Here is a tiny trained network, its code and every weight. The questions are about switching its units off for an input and a target symbol, where a switched-off unit gives its printed mean instead of its output.

import numpy as np


def w(rows, s, z=0):
    codes = np.array(rows[::2]) - 128.0
    scale = np.full(codes.shape[1], s)
    scale[-1] = z or s
    return codes * scale


def norm(h):
    return h / np.sqrt((h * h).mean(-1, keepdims=True) + 1e-5)


def f(y):
    return np.maximum(y, 0)


def softmax(a):
    e = np.exp(a - a.max(-1, keepdims=True))
    return e / e.sum(-1, keepdims=True)


def log_softmax(a):
    a = a - a.max(-1, keepdims=True)
    return a - np.log(np.exp(a).sum(-1, keepdims=True))


def net(x, mask):
    ids = ['ΔΞΩαβγζηθμστψ'.index(c) for c in x.split()]
    T = len(ids)
    res = E[ids] + P[:T]
    r = norm(res)
    for j in range(2):
        rows = slice(2 * j, 2 * j + 2)
        q, k, v = (r @ M[0][rows].T for M in (Q, K, V))
        z = softmax(np.where(np.tri(T) > 0, q @ k.T / 2**0.5, -1e9)) @ v
        o = O[0][rows]
        res = res + np.where(mask[j], z, o[:, -1]) @ o[:, :-1]
    y = f(norm(res) @ A[0][:, :-1].T + A[0][:, -1])
    res = res + np.where(mask[2:18], y, B[0][:, -1]) @ B[0][:, :-1]
    return log_softmax(norm(res)[-1] @ U[:, :-1].T + U[:, -1])


Q, K, V, O, A, B = {}, {}, {}, {}, {}, {}
E = w([
[141,124,125,131],'Δ',
[162,127,153,138],'Ξ',
[153,143,155,129],'Ω',
[147,143,132,140],'α',
[104,103,120,121],'β',
[145,127,145,126],'γ',
[131,91,124,134],'ζ',
[144,142,131,143],'η',
[252,172,62,112],'θ',
[117,73,99,108],'μ',
[134,132,107,140],'σ',
[127,139,112,117],'τ',
[137,120,124,148],'ψ',
],0.012)
P = w([
[4,129,173,116],'0',
[219,108,42,176],'1',
[222,126,76,139],'2',
[164,121,95,123],'3',
[148,137,94,124],'4',
[139,145,89,128],'5',
[128,153,80,131],'6',
[128,160,75,137],'7',
],0.0029)
Q[0] = w([
[141,55,236,3],'h1',
[143,167,43,125],'h1',
[165,26,216,86],'h2',
[182,135,59,141],'h2',
],0.0059)
K[0] = w([
[222,93,70,171],'h1',
[9,132,240,179],'h1',
[229,119,21,156],'h2',
[3,130,134,171],'h2',
],0.0068)
V[0] = w([
[124,174,253,50],'h1',
[118,194,65,35],'h1',
[138,61,169,1],'h2',
[136,231,89,27],'h2',
],0.0058)
O[0] = w([
[128,106,236,124,126],'h1',
[203,46,108,78,52],'h1',
[193,56,134,254,8],'h2',
[203,64,151,98,32],'h2',
],0.0084,0.0012)
A[0] = w([
[106,169,49,155,143],'n1',
[180,124,137,154,171],'n2',
[195,180,120,117,88],'n3',
[183,102,177,127,120],'n4',
[88,109,96,92,251],'n5',
[114,189,143,136,239],'n6',
[109,138,97,129,161],'n7',
[116,113,64,153,145],'n8',
[80,127,124,114,35],'n9',
[1,171,137,183,92],'n10',
[142,81,182,124,120],'n11',
[76,95,202,193,167],'n12',
[53,41,146,129,172],'n13',
[216,208,119,162,145],'n14',
[230,70,104,70,150],'n15',
[177,132,181,135,30],'n16',
],0.006,0.0017)
B[0] = w([
[34,84,149,134,255],'n1',
[79,110,132,83,178],'n2',
[85,129,66,142,186],'n3',
[96,126,90,47,179],'n4',
[143,131,158,181,215],'n5',
[152,80,195,127,242],'n6',
[159,104,170,39,186],'n7',
[126,95,202,53,197],'n8',
[102,135,180,134,142],'n9',
[252,167,95,170,247],'n10',
[107,98,75,16,167],'n11',
[178,71,107,77,201],'n12',
[28,91,20,148,163],'n13',
[49,21,108,114,228],'n14',
[239,182,92,158,242],'n15',
[104,112,132,56,157],'n16',
],0.0036,0.0033)
U = w([
[213,76,163,237,57],'Δ',
[166,184,221,208,119],'Ξ',
[171,46,254,48,29],'Ω',
[144,171,212,82,16],'α',
[91,36,125,190,61],'β',
[156,52,228,147,194],'γ',
[106,161,77,236,76],'ζ',
[119,203,188,90,14],'η',
[213,139,67,112,153],'θ',
[129,25,69,182,46],'μ',
[96,164,37,27,202],'σ',
[255,28,88,73,251],'τ',
[75,205,104,140,225],'ψ',
],0.0081,0.0015)

Each question gives the input, a string of symbols that net reads in full, and the target symbol t.
The units are the heads (2 rows each of Q, K, V and O) and the neurons (one row each of A and B). Each row of codes is followed by its name. A weight is (code - 128) times the scale printed after its matrix; where a second scale follows, it is the last column's (O, A, B and U).
mask holds one flag per unit, heads first, then neurons. A switched-off unit (its flag False) gives its mean, the last column of its rows in O or B, instead of its output. The means were averaged over made-up inputs and are rounded, as every weight is.
A unit's drop is (log p(t) with every unit on - log p(t) with that unit switched off) / (log p(t) with every unit on - log p(t) with every unit switched off).
The circuit of an input: a set's keep is (log p(t) with only the set's units on - log p(t) with every unit switched off) / (log p(t) with every unit on - log p(t) with every unit switched off). Starting from the 12 units with the biggest drops (on a tie, the unit counted first), units are removed one at a time, each time the one whose removal leaves the highest keep (on an exact tie, the one counted first), for as long as the keep stays at least 0.8.
units of the circuit, in order: the units of the circuit, biggest drop first
unit that matters most: the unit with the biggest drop
top k neurons: the k neurons with the biggest drops, biggest first
drop when u is switched off: that unit's drop, to one decimal
input β ψ Ω ψ Ω, target ψ: units of the circuit, in order	(h1)
input σ σ σ Ω Ξ, target σ: units of the circuit, in order	(h1; h2)
input σ γ Δ σ γ, target σ: units of the circuit, in order	(h1; h2)
input σ τ τ α, target σ: units of the circuit, in order	(h2; h1)
input ψ μ σ ψ τ σ η θ, target σ: units of the circuit, in order	(h2; n14)
input Δ Ξ θ τ σ τ ψ ψ, target Δ: units of the circuit, in order	(h1; n10)
input σ τ ψ τ τ β, target τ: units of the circuit, in order	(h1; h2)
input α σ γ, target σ: units of the circuit, in order	(h2; h1)
input σ σ σ α, target σ: units of the circuit, in order	(h1; h2)
input Δ γ ψ, target Δ: units of the circuit, in order	(h1; h2; n12)
input Ξ ψ θ τ, target Ξ: units of the circuit, in order	(h1; n10)
input σ ζ μ σ σ ζ ζ, target σ: top 2 neurons	(n8; n7)
input σ σ σ σ θ ψ, target σ: drop when n9 is switched off	0.0
input β τ σ σ Ξ ζ, target σ: drop when h1 is switched off	0.3
input ζ μ ψ Ω Δ, target ζ: unit that matters most	h1
input Ω τ Ω τ η Ξ Δ, target Ω: drop when h1 is switched off	1.0
